Here is a tiny trained network, its code and every weight. The questions are about switching its units off for an input and a target symbol, where a switched-off unit gives its printed mean instead of its output.

import numpy as np


def w(rows, s, z=0):
    codes = np.array(rows[::2]) - 128.0
    scale = np.full(codes.shape[1], s)
    scale[-1] = z or s
    return codes * scale


def norm(h):
    return h / np.sqrt((h * h).mean(-1, keepdims=True) + 1e-5)


def f(y):
    return y / 2 * (1 + np.tanh(0.7978845608 * (y + 0.044715 * y**3)))


def softmax(a):
    e = np.exp(a - a.max(-1, keepdims=True))
    return e / e.sum(-1, keepdims=True)


def log_softmax(a):
    a = a - a.max(-1, keepdims=True)
    return a - np.log(np.exp(a).sum(-1, keepdims=True))


def net(x, mask):
    ids = ['ΔΠβεθλμσω'.index(c) for c in x.split()]
    T = len(ids)
    res = E[ids] + P[:T]
    r = norm(res)
    for j in range(2):
        rows = slice(4 * j, 4 * j + 4)
        q, k, v = (r @ M[0][rows].T for M in (Q, K, V))
        z = softmax(np.where(np.tri(T) > 0, q @ k.T / 4**0.5, -1e9)) @ v
        o = O[0][rows]
        res = res + np.where(mask[j], z, o[:, -1]) @ o[:, :-1]
    y = f(norm(res) @ A[0][:, :-1].T + A[0][:, -1])
    res = res + np.where(mask[2:10], y, B[0][:, -1]) @ B[0][:, :-1]
    return log_softmax(norm(res)[-1] @ U[:, :-1].T + U[:, -1])


Q, K, V, O, A, B = {}, {}, {}, {}, {}, {}
E = w([
[124,254,45],'Δ',
[202,176,96],'Π',
[200,174,102],'β',
[189,170,102],'ε',
[165,93,17],'θ',
[118,7,165],'λ',
[181,162,84],'μ',
[156,117,211],'σ',
[77,179,218],'ω',
],0.0086)
P = w([
[253,159,172],'0',
[235,149,159],'1',
[58,93,83],'2',
[80,101,95],'3',
[95,107,107],'4',
[108,112,116],'5',
[129,117,125],'6',
[130,118,126],'7',
[136,120,129],'8',
[136,120,128],'9',
[142,121,130],'10',
],0.013)
Q[0] = w([
[103,155,124],'head 0',
[133,230,57],'head 0',
[123,32,135],'head 0',
[150,123,105],'head 0',
[100,187,140],'head 1',
[119,175,106],'head 1',
[183,7,71],'head 1',
[221,16,10],'head 1',
],0.019)
K[0] = w([
[134,132,148],'head 0',
[100,223,160],'head 0',
[116,39,112],'head 0',
[109,140,119],'head 0',
[107,146,155],'head 1',
[118,110,150],'head 1',
[173,43,62],'head 1',
[182,6,93],'head 1',
],0.021)
V[0] = w([
[90,247,160],'head 0',
[138,117,199],'head 0',
[33,193,89],'head 0',
[140,97,179],'head 0',
[146,104,103],'head 1',
[72,227,196],'head 1',
[149,225,56],'head 1',
[109,185,146],'head 1',
],0.013)
O[0] = w([
[29,150,84,115],'head 0',
[84,77,143,114],'head 0',
[98,209,154,82],'head 0',
[110,85,150,117],'head 0',
[160,146,135,168],'head 1',
[3,62,95,2],'head 1',
[105,164,22,157],'head 1',
[76,107,99,80],'head 1',
],0.015,0.0073)
A[0] = w([
[101,93,155,159],'neuron 0',
[139,132,158,193],'neuron 1',
[114,214,160,196],'neuron 2',
[146,67,83,198],'neuron 3',
[167,110,139,94],'neuron 4',
[118,70,250,252],'neuron 5',
[124,129,147,107],'neuron 6',
[58,136,129,142],'neuron 7',
],0.022,0.0036)
B[0] = w([
[92,107,89,149],'neuron 0',
[147,138,71,185],'neuron 1',
[87,65,76,250],'neuron 2',
[90,97,103,210],'neuron 3',
[188,156,87,218],'neuron 4',
[115,4,137,254],'neuron 5',
[141,137,104,120],'neuron 6',
[197,174,31,173],'neuron 7',
],0.027,0.0064)
U = w([
[8,213,76,116],'Δ',
[120,107,96,218],'Π',
[109,121,110,2],'β',
[95,138,146,36],'ε',
[204,240,146,119],'θ',
[184,46,232,75],'λ',
[135,151,124,218],'μ',
[69,125,195,88],'σ',
[10,65,105,84],'ω',
],0.011,0.0089)

Each question gives the input, a string of symbols that net reads in full, and the target symbol t.
The units are the heads (4 rows each of Q, K, V and O) and the neurons (one row each of A and B). Each row of codes is followed by its name. A weight is (code - 128) times the scale printed after its matrix; where a second scale follows, it is the last column's (O, A, B and U).
mask holds one flag per unit, heads first, then neurons. A switched-off unit (its flag False) gives its mean, the last column of its rows in O or B, instead of its output. The means were averaged over made-up inputs and are rounded, as every weight is.
A unit's drop is (log p(t) with every unit on - log p(t) with that unit switched off) / (log p(t) with every unit on - log p(t) with every unit switched off).
The circuit of an input: a set's keep is (log p(t) with only the set's units on - log p(t) with every unit switched off) / (log p(t) with every unit on - log p(t) with every unit switched off). Starting from all 10 units, units are removed one at a time, each time the one whose removal leaves the highest keep (on an exact tie, the one counted first), for as long as the keep stays at least 0.8.
circuit, biggest first: the units of the circuit, biggest drop first
unit that matters most: the unit with the biggest drop
k most important neurons: the k neurons with the biggest drops, biggest first
heads that matter: for each layer, one digit per head in row order, 1 if its drop is at least 0.15 and else 0, layers parted by /
input ε θ Π β Π Π σ Δ, target Δ: unit that matters most => head 0
input β θ θ Π β σ θ θ Π θ Π, target θ: circuit, biggest first => (neuron 5; head 1)
input θ Π Π θ σ, target θ: circuit, biggest first => (neuron 5; head 0)
input ω σ λ σ, target λ: heads that matter => 10
input Δ μ β β ε θ θ σ, target θ: heads that matter => 10
input ω β ε, target ω: circuit, biggest first => (head 0; neuron 3)
input Π λ ε, target λ: heads that matter => 01
input ε θ λ θ μ β μ β θ β, target θ: heads that matter => 00
input ω ω σ ε θ θ θ μ Π, target θ: circuit, biggest first => (head 1; neuron 5)
input σ Π Π ω λ λ θ Π Δ θ β, target θ: 3 most important neurons => (neuron 5; neuron 3; neuron 0)
input Δ Δ ε ε ε, target Δ: circuit, biggest first => (head 0; neuron 5; neuron 4)
input θ θ θ λ ω ω β, target ω: circuit, biggest first => (head 0; neuron 2)
input ω λ μ Δ β μ ω σ, target ω: 2 most important neurons => (neuron 3; neuron 7)
input ε σ θ μ Δ μ Δ β, target Δ: most important neuron => (neuron 2)
input Π ω Π, target ω: 4 most important neurons => (neuron 3; neuron 4; neuron 7; neuron 1)
input Δ Δ ε, target Δ: 2 most important neurons => (neuron 5; neuron 4)
input β μ Δ β σ θ σ β ε, target θ: heads that matter => 01
input β θ σ σ λ μ ε λ β, target λ: heads that matter => 01
input β β Π ω Π ε Δ μ, target Δ: heads that matter => 10
input σ ε μ Δ, target Δ: heads that matter => 00
input θ Π λ σ μ Δ Π, target Δ: circuit, biggest first => (head 0)
